Here is a tiny trained network, its code and every weight. The questions are about switching its units off for an input and a target symbol, where a switched-off unit gives its printed mean instead of its output.

import numpy as np


def w(rows, s, z=0):
    codes = np.array(rows[::2]) - 128.0
    scale = np.full(codes.shape[1], s)
    scale[-1] = z or s
    return codes * scale


def norm(h):
    return h / np.sqrt((h * h).mean(-1, keepdims=True) + 1e-5)


def f(y):
    return np.maximum(y, 0)


def softmax(a):
    e = np.exp(a - a.max(-1, keepdims=True))
    return e / e.sum(-1, keepdims=True)


def log_softmax(a):
    a = a - a.max(-1, keepdims=True)
    return a - np.log(np.exp(a).sum(-1, keepdims=True))


def net(x, mask):
    ids = ['ΓΘΞΦΨαβδεζηλμπω'.index(c) for c in x.split()]
    T = len(ids)
    res = E[ids] + P[:T]
    u = 0
    for l in range(2):
        r = norm(res)
        for j in range(3):
            rows = slice(2 * j, 2 * j + 2)
            q, k, v = (r @ M[l][rows].T for M in (Q, K, V))
            z = softmax(np.where(np.tri(T) > 0, q @ k.T / 2**0.5, -1e9)) @ v
            o = O[l][rows]
            res = res + np.where(mask[u + j], z, o[:, -1]) @ o[:, :-1]
        u += 3
        y = f(norm(res) @ A[l][:, :-1].T + A[l][:, -1])
        res = res + np.where(mask[u : u + 16], y, B[l][:, -1]) @ B[l][:, :-1]
        u += 16
    return log_softmax(norm(res)[-1] @ U[:, :-1].T + U[:, -1])


Q, K, V, O, A, B = {}, {}, {}, {}, {}, {}
E = w([
[127,151,77,62,59],'Γ',
[118,161,101,101,148],'Θ',
[123,183,118,65,166],'Ξ',
[68,142,93,82,86],'Φ',
[96,197,90,42,184],'Ψ',
[124,161,136,94,160],'α',
[116,152,117,92,146],'β',
[121,159,125,97,177],'δ',
[183,167,161,45,106],'ε',
[136,158,134,119,199],'ζ',
[138,161,177,105,202],'η',
[198,138,80,102,51],'λ',
[206,40,64,121,248],'μ',
[133,131,68,171,135],'π',
[166,142,123,145,153],'ω',
],0.014)
P = w([
[92,216,74,86,164],'0',
[42,26,168,81,139],'1',
[110,248,108,131,151],'2',
[178,191,78,96,172],'3',
[61,35,196,119,117],'4',
[127,226,140,165,130],'5',
[194,162,106,126,154],'6',
[89,56,211,155,102],'7',
[141,192,167,185,111],'8',
[202,142,130,156,144],'9',
],0.018)
Q[0] = w([
[3,65,168,104,87],'L0H0',
[75,236,180,191,73],'L0H0',
[192,55,61,92,163],'L0H1',
[62,65,137,144,149],'L0H1',
[159,199,133,96,191],'L0H2',
[116,118,123,165,123],'L0H2',
],0.026)
K[0] = w([
[28,159,45,5,177],'L0H0',
[165,173,141,1,18],'L0H0',
[172,84,135,221,214],'L0H1',
[123,121,53,44,193],'L0H1',
[110,91,137,158,105],'L0H2',
[136,101,105,143,141],'L0H2',
],0.027)
V[0] = w([
[185,162,250,60,127],'L0H0',
[97,146,159,103,221],'L0H0',
[63,157,139,116,61],'L0H1',
[127,102,123,212,142],'L0H1',
[129,88,143,115,147],'L0H2',
[83,109,152,112,103],'L0H2',
],0.023)
O[0] = w([
[139,216,248,171,96,230],'L0H0',
[113,109,196,60,163,218],'L0H0',
[100,115,98,104,31,165],'L0H1',
[111,87,92,178,208,9],'L0H1',
[188,133,155,128,87,169],'L0H2',
[176,109,144,153,56,196],'L0H2',
],0.015,0.013)
A[0] = w([
[128,140,129,117,173,90],'L0N0',
[141,157,114,157,179,14],'L0N1',
[164,191,42,111,143,109],'L0N2',
[127,209,80,122,169,49],'L0N3',
[128,164,122,144,176,86],'L0N4',
[94,51,146,129,110,63],'L0N5',
[120,175,62,147,134,2],'L0N6',
[143,208,84,158,87,92],'L0N7',
[117,146,85,142,130,21],'L0N8',
[83,165,146,135,117,108],'L0N9',
[123,57,171,130,150,83],'L0N10',
[95,60,185,117,118,115],'L0N11',
[147,111,81,128,125,87],'L0N12',
[220,254,71,130,144,164],'L0N13',
[102,90,110,147,142,109],'L0N14',
[196,127,102,136,123,121],'L0N15',
],0.032,0.0058)
B[0] = w([
[128,129,169,115,95,143],'L0N0',
[178,100,110,100,122,135],'L0N1',
[118,79,51,163,116,155],'L0N2',
[71,143,158,86,193,134],'L0N3',
[89,118,154,142,131,135],'L0N4',
[159,140,176,88,102,152],'L0N5',
[97,173,131,180,183,134],'L0N6',
[101,170,131,100,40,210],'L0N7',
[119,161,145,139,169,131],'L0N8',
[156,100,116,108,97,193],'L0N9',
[149,118,80,90,75,155],'L0N10',
[145,111,137,202,105,191],'L0N11',
[106,150,134,173,137,147],'L0N12',
[255,192,100,154,128,253],'L0N13',
[135,130,157,170,99,138],'L0N14',
[158,127,111,151,86,175],'L0N15',
],0.052,0.016)
Q[1] = w([
[86,50,197,86,107],'L1H0',
[253,119,138,138,171],'L1H0',
[31,10,211,140,96],'L1H1',
[126,97,118,126,23],'L1H1',
[49,29,177,191,21],'L1H2',
[176,98,184,168,72],'L1H2',
],0.029)
K[1] = w([
[31,193,93,91,136],'L1H0',
[173,91,145,120,158],'L1H0',
[22,98,89,17,217],'L1H1',
[94,255,127,83,113],'L1H1',
[120,79,142,20,96],'L1H2',
[192,187,172,98,66],'L1H2',
],0.037)
V[1] = w([
[128,95,114,108,207],'L1H0',
[197,21,159,141,222],'L1H0',
[119,231,187,191,156],'L1H1',
[225,142,202,36,159],'L1H1',
[132,101,4,54,121],'L1H2',
[76,141,144,152,177],'L1H2',
],0.031)
O[1] = w([
[209,120,133,73,104,35],'L1H0',
[240,14,109,83,121,88],'L1H0',
[70,93,217,108,168,174],'L1H1',
[186,4,159,159,66,254],'L1H1',
[185,88,186,120,7,99],'L1H2',
[173,161,126,202,143,9],'L1H2',
],0.02,0.027)
A[1] = w([
[123,186,192,6,157,18],'L1N0',
[158,97,94,6,127,3],'L1N1',
[161,119,88,209,94,124],'L1N2',
[126,179,79,139,152,123],'L1N3',
[80,108,174,76,95,198],'L1N4',
[164,96,76,160,89,127],'L1N5',
[118,189,158,193,159,147],'L1N6',
[126,201,52,80,67,89],'L1N7',
[148,179,222,108,185,179],'L1N8',
[48,93,111,65,82,156],'L1N9',
[43,109,101,112,101,96],'L1N10',
[81,71,36,50,87,165],'L1N11',
[142,111,10,104,143,115],'L1N12',
[160,139,163,142,130,117],'L1N13',
[100,52,1,250,184,34],'L1N14',
[135,233,129,126,128,40],'L1N15',
],0.028,0.0056)
B[1] = w([
[221,156,124,146,180,151],'L1N0',
[144,101,26,110,130,159],'L1N1',
[106,156,109,116,193,252],'L1N2',
[164,108,75,151,135,144],'L1N3',
[150,151,99,131,174,225],'L1N4',
[100,151,122,99,175,242],'L1N5',
[145,102,82,83,152,155],'L1N6',
[74,54,107,150,146,253],'L1N7',
[102,79,173,129,91,171],'L1N8',
[49,160,131,129,118,189],'L1N9',
[146,139,172,166,88,157],'L1N10',
[170,189,197,131,130,170],'L1N11',
[76,61,145,150,111,158],'L1N12',
[92,120,129,133,126,194],'L1N13',
[95,89,54,253,204,173],'L1N14',
[219,138,165,95,102,195],'L1N15',
],0.063,0.015)
U = w([
[85,153,93,102,59,85],'Γ',
[59,64,97,78,121,179],'Θ',
[96,127,155,25,142,70],'Ξ',
[58,139,154,175,86,201],'Φ',
[124,170,103,71,139,95],'Ψ',
[120,216,169,123,162,80],'α',
[104,200,107,126,139,139],'β',
[92,156,154,101,178,184],'δ',
[184,132,168,144,65,159],'ε',
[135,92,185,118,201,128],'ζ',
[103,5,174,141,109,28],'η',
[166,161,49,190,73,10],'λ',
[171,42,88,94,126,121],'μ',
[136,82,106,222,146,255],'π',
[203,184,127,157,187,46],'ω',
],0.018,0.0036)

Each question gives the input, a string of symbols that net reads in full, and the target symbol t.
The units are the heads (2 rows each of Q, K, V and O) and the neurons (one row each of A and B). Each row of codes is followed by its name. A weight is (code - 128) times the scale printed after its matrix; where a second scale follows, it is the last column's (O, A, B and U).
mask holds one flag per unit, layer by layer, with each layer's heads first. A switched-off unit (its flag False) gives its mean, the last column of its rows in O or B, instead of its output. The means were averaged over made-up inputs and are rounded, as every weight is.
A unit's drop is (log p(t) with every unit on - log p(t) with that unit switched off) / (log p(t) with every unit on - log p(t) with every unit switched off).
The circuit of an input: a set's keep is (log p(t) with only the set's units on - log p(t) with every unit switched off) / (log p(t) with every unit on - log p(t) with every unit switched off). Starting from the 12 units with the biggest drops (on a tie, the unit counted first), units are removed one at a time, each time the one whose removal leaves the highest keep (on an exact tie, the one counted first), for as long as the keep stays at least 0.8.
circuit, biggest first: the units of the circuit, biggest drop first
unit that matters most: the unit with the biggest drop
top k neurons: the k neurons with the biggest drops, biggest first
top k neurons in layer l: the k neurons of layer l with the biggest drops, biggest first
heads that matter: for each layer, one digit per head in row order, 1 if its drop is at least 0.15 and else 0, layers parted by /
input ζ μ ε α μ η Θ, target μ: top 3 neurons in layer 0 : L0N7, L0N11, L0N1
input μ η π ε λ Γ ε, target λ: circuit, biggest first : L0H0, L0N13, L0N7
input ε π Θ μ π ω ω ζ μ β, target μ: heads that matter : 010 / 100
input ε π Θ π π η Θ Ψ, target Φ: unit that matters most : L0N13
input η Θ π Θ ε ε π ε ε λ, target λ: circuit, biggest first : L0N13, L0N7
input π Θ ε ε Θ ε ε μ, target ω: heads that matter : 101 / 010
input Θ ε α Ξ λ Θ, target λ: circuit, biggest first : L0N13, L0N7
input δ Ψ Θ ε ε, target ζ: circuit, biggest first : L0N7, L1N14
input ζ η α π π, target Ξ: heads that matter : 101 / 100
input β β π Θ Ψ ζ Φ ε Θ Ψ, target ε: heads that matter : 100 / 000
input Ξ Ξ Θ π α, target η: top 4 neurons : L0N7, L0N13, L0N11, L0N3
input μ ε Ξ ε ε Φ, target Φ: top 4 neurons : L0N10, L0N0, L0N13, L1N15
input ε α ε, target ε: heads that matter : 000 / 000
input Θ ε Γ ε Γ, target Θ: top 2 neurons : L0N7, L0N2
input Ξ Ξ ε ζ Ψ Γ α Θ, target η: heads that matter : 111 / 011
input δ Ξ ζ ε η, target ζ: top 4 neurons : L0N7, L0N11, L0N3, L1N7
input ε Θ ζ ε, target ζ: unit that matters most : L0H0
input α Γ λ ε, target λ: heads that matter : 100 / 000
input Ξ π Ψ ε Θ ε Ξ Ξ, target η: heads that matter : 111 / 011
input ε Θ ε ε Θ Θ ε π, target Φ: unit that matters most : L0N13
input λ Θ α π ε Θ μ π, target α: heads that matter : 101 / 010
input ε ε ζ Ψ ε μ Θ, target μ: heads that matter : 110 / 000
input ω Γ Θ, target Γ: heads that matter : 010 / 000
input α ω ε μ α, target δ: top 2 neurons : L0N13, L0N7
input ε ζ λ μ ε Ξ, target ε: heads that matter : 101 / 000
input Φ ε ω Γ, target ω: top 3 neurons : L0N13, L1N9, L0N15
input Θ Γ Θ Γ ζ Ξ Θ, target ζ: heads that matter : 100 / 010
input μ ε Ξ Φ ε Ξ Ξ π Θ, target ε: unit that matters most : L0H0
